Below is a small trained network, with its code and all its weights. Each question gives an input and a target symbol and asks what happens when units are switched off, that is, made to give their printed mean instead of their output.

import numpy as np


def w(rows, s, z=0):
    codes = np.array(rows[::2]) - 128.0
    scale = np.full(codes.shape[1], s)
    scale[-1] = z or s
    return codes * scale


def f(y):
    return y / 2 * (1 + np.tanh(0.7978845608 * (y + 0.044715 * y**3)))


def softmax(a):
    e = np.exp(a - a.max(-1, keepdims=True))
    return e / e.sum(-1, keepdims=True)


def log_softmax(a):
    a = a - a.max(-1, keepdims=True)
    return a - np.log(np.exp(a).sum(-1, keepdims=True))


def net(x, mask):
    ids = ['αγηξστφ'.index(c) for c in x.split()]
    T = len(ids)
    res = E[ids] + P[:T]
    r = res
    for j in range(2):
        rows = slice(2 * j, 2 * j + 2)
        q, k, v = (r @ M[0][rows].T for M in (Q, K, V))
        z = softmax(np.where(np.tri(T) > 0, q @ k.T / 2**0.5, -1e9)) @ v
        o = O[0][rows]
        res = res + np.where(mask[j], z, o[:, -1]) @ o[:, :-1]
    y = f(res @ A[0][:, :-1].T + A[0][:, -1])
    res = res + np.where(mask[2:10], y, B[0][:, -1]) @ B[0][:, :-1]
    return log_softmax(res[-1] @ U[:, :-1].T + U[:, -1])


Q, K, V, O, A, B = {}, {}, {}, {}, {}, {}
E = w([
[100,169,72],'α',
[139,100,239],'γ',
[47,11,197],'η',
[124,152,49],'ξ',
[49,146,59],'σ',
[250,171,41],'τ',
[78,81,162],'φ',
],0.015)
P = w([
[93,2,155],'0',
[252,105,160],'1',
[220,84,142],'2',
[152,72,147],'3',
[154,94,157],'4',
[125,84,165],'5',
[193,106,154],'6',
[159,97,156],'7',
[110,82,162],'8',
[143,100,166],'9',
[138,100,165],'10',
[145,98,160],'11',
[96,88,171],'12',
],0.0065)
Q[0] = w([
[84,210,197],'H0',
[171,136,199],'H0',
[146,166,164],'H1',
[180,2,84],'H1',
],0.0073)
K[0] = w([
[176,254,127],'H0',
[141,92,145],'H0',
[137,106,94],'H1',
[28,106,64],'H1',
],0.0087)
V[0] = w([
[104,8,160],'H0',
[241,204,162],'H0',
[235,1,154],'H1',
[88,126,254],'H1',
],0.0076)
O[0] = w([
[2,102,177,248],'H0',
[133,171,176,2],'H0',
[90,205,197,192],'H1',
[60,99,113,79],'H1',
],0.011,0.0036)
A[0] = w([
[130,124,65,60],'N0',
[102,212,98,127],'N1',
[151,119,238,5],'N2',
[180,23,29,67],'N3',
[102,224,87,112],'N4',
[206,68,59,80],'N5',
[134,70,193,3],'N6',
[166,2,180,67],'N7',
],0.0079,0.0048)
B[0] = w([
[57,126,58,126],'N0',
[209,168,92,170],'N1',
[164,208,27,176],'N2',
[56,132,113,211],'N3',
[175,130,83,175],'N4',
[64,130,124,185],'N5',
[126,130,9,180],'N6',
[167,66,99,253],'N7',
],0.012,0.0024)
U = w([
[127,147,59,81],'α',
[75,172,165,82],'γ',
[55,163,173,80],'η',
[157,87,48,167],'ξ',
[63,131,50,2],'σ',
[157,171,134,161],'τ',
[98,96,245,251],'φ',
],0.011,0.0058)

Each question gives the input, a string of symbols that net reads in full, and the target symbol t.
The units are the heads (2 rows each of Q, K, V and O) and the neurons (one row each of A and B). Each row of codes is followed by its name. A weight is (code - 128) times the scale printed after its matrix; where a second scale follows, it is the last column's (O, A, B and U).
mask holds one flag per unit, heads first, then neurons. A switched-off unit (its flag False) gives its mean, the last column of its rows in O or B, instead of its output. The means were averaged over made-up inputs and are rounded, as every weight is.
A unit's drop is (log p(t) with every unit on - log p(t) with that unit switched off) / (log p(t) with every unit on - log p(t) with every unit switched off).
The circuit of an input: a set's keep is (log p(t) with only the set's units on - log p(t) with every unit switched off) / (log p(t) with every unit on - log p(t) with every unit switched off). Starting from all 10 units, units are removed one at a time, each time the one whose removal leaves the highest keep (on an exact tie, the one counted first), for as long as the keep stays at least 0.8.
circuit, biggest first: the units of the circuit, biggest drop first
unit that matters most: the unit with the biggest drop
top k neurons: the k neurons with the biggest drops, biggest first
heads that matter: for each layer, one digit per head in row order, 1 if its drop is at least 0.15 and else 0, layers parted by /
drop when u is switched off: that unit's drop, to one decimal
input σ γ γ, target ξ: circuit, biggest first => (N2 N7)
input ξ τ τ τ τ η φ τ ξ α, target τ: circuit, biggest first => (H0 H1 N1)
input η γ σ σ ξ α γ η σ ξ σ τ, target σ: circuit, biggest first => (H1 N3 H0)
input τ α τ, target τ: circuit, biggest first => (H0 H1)
input φ γ γ γ, target η: circuit, biggest first => (H1 N2)
input α α ξ σ σ σ ξ, target σ: unit that matters most => H1
input σ τ τ, target σ: circuit, biggest first => (N3 N5 H1 H0)
input γ γ φ η η σ σ, target η: top 2 neurons => (N7 N6)
input η ξ φ ξ η τ, target φ: heads that matter => 10
input η ξ η, target σ: heads that matter => 11
input τ η η ξ, target φ: heads that matter => 10
input α τ σ τ σ, target τ: drop when N6 is switched off => 0.1
input σ τ σ α η τ γ, target τ: drop when N5 is switched off => 0.0
input τ γ ξ, target τ: drop when N7 is switched off => 0.0
input τ φ τ, target τ: unit that matters most => H1
input φ τ α γ, target τ: drop when N2 is switched off => 0.9
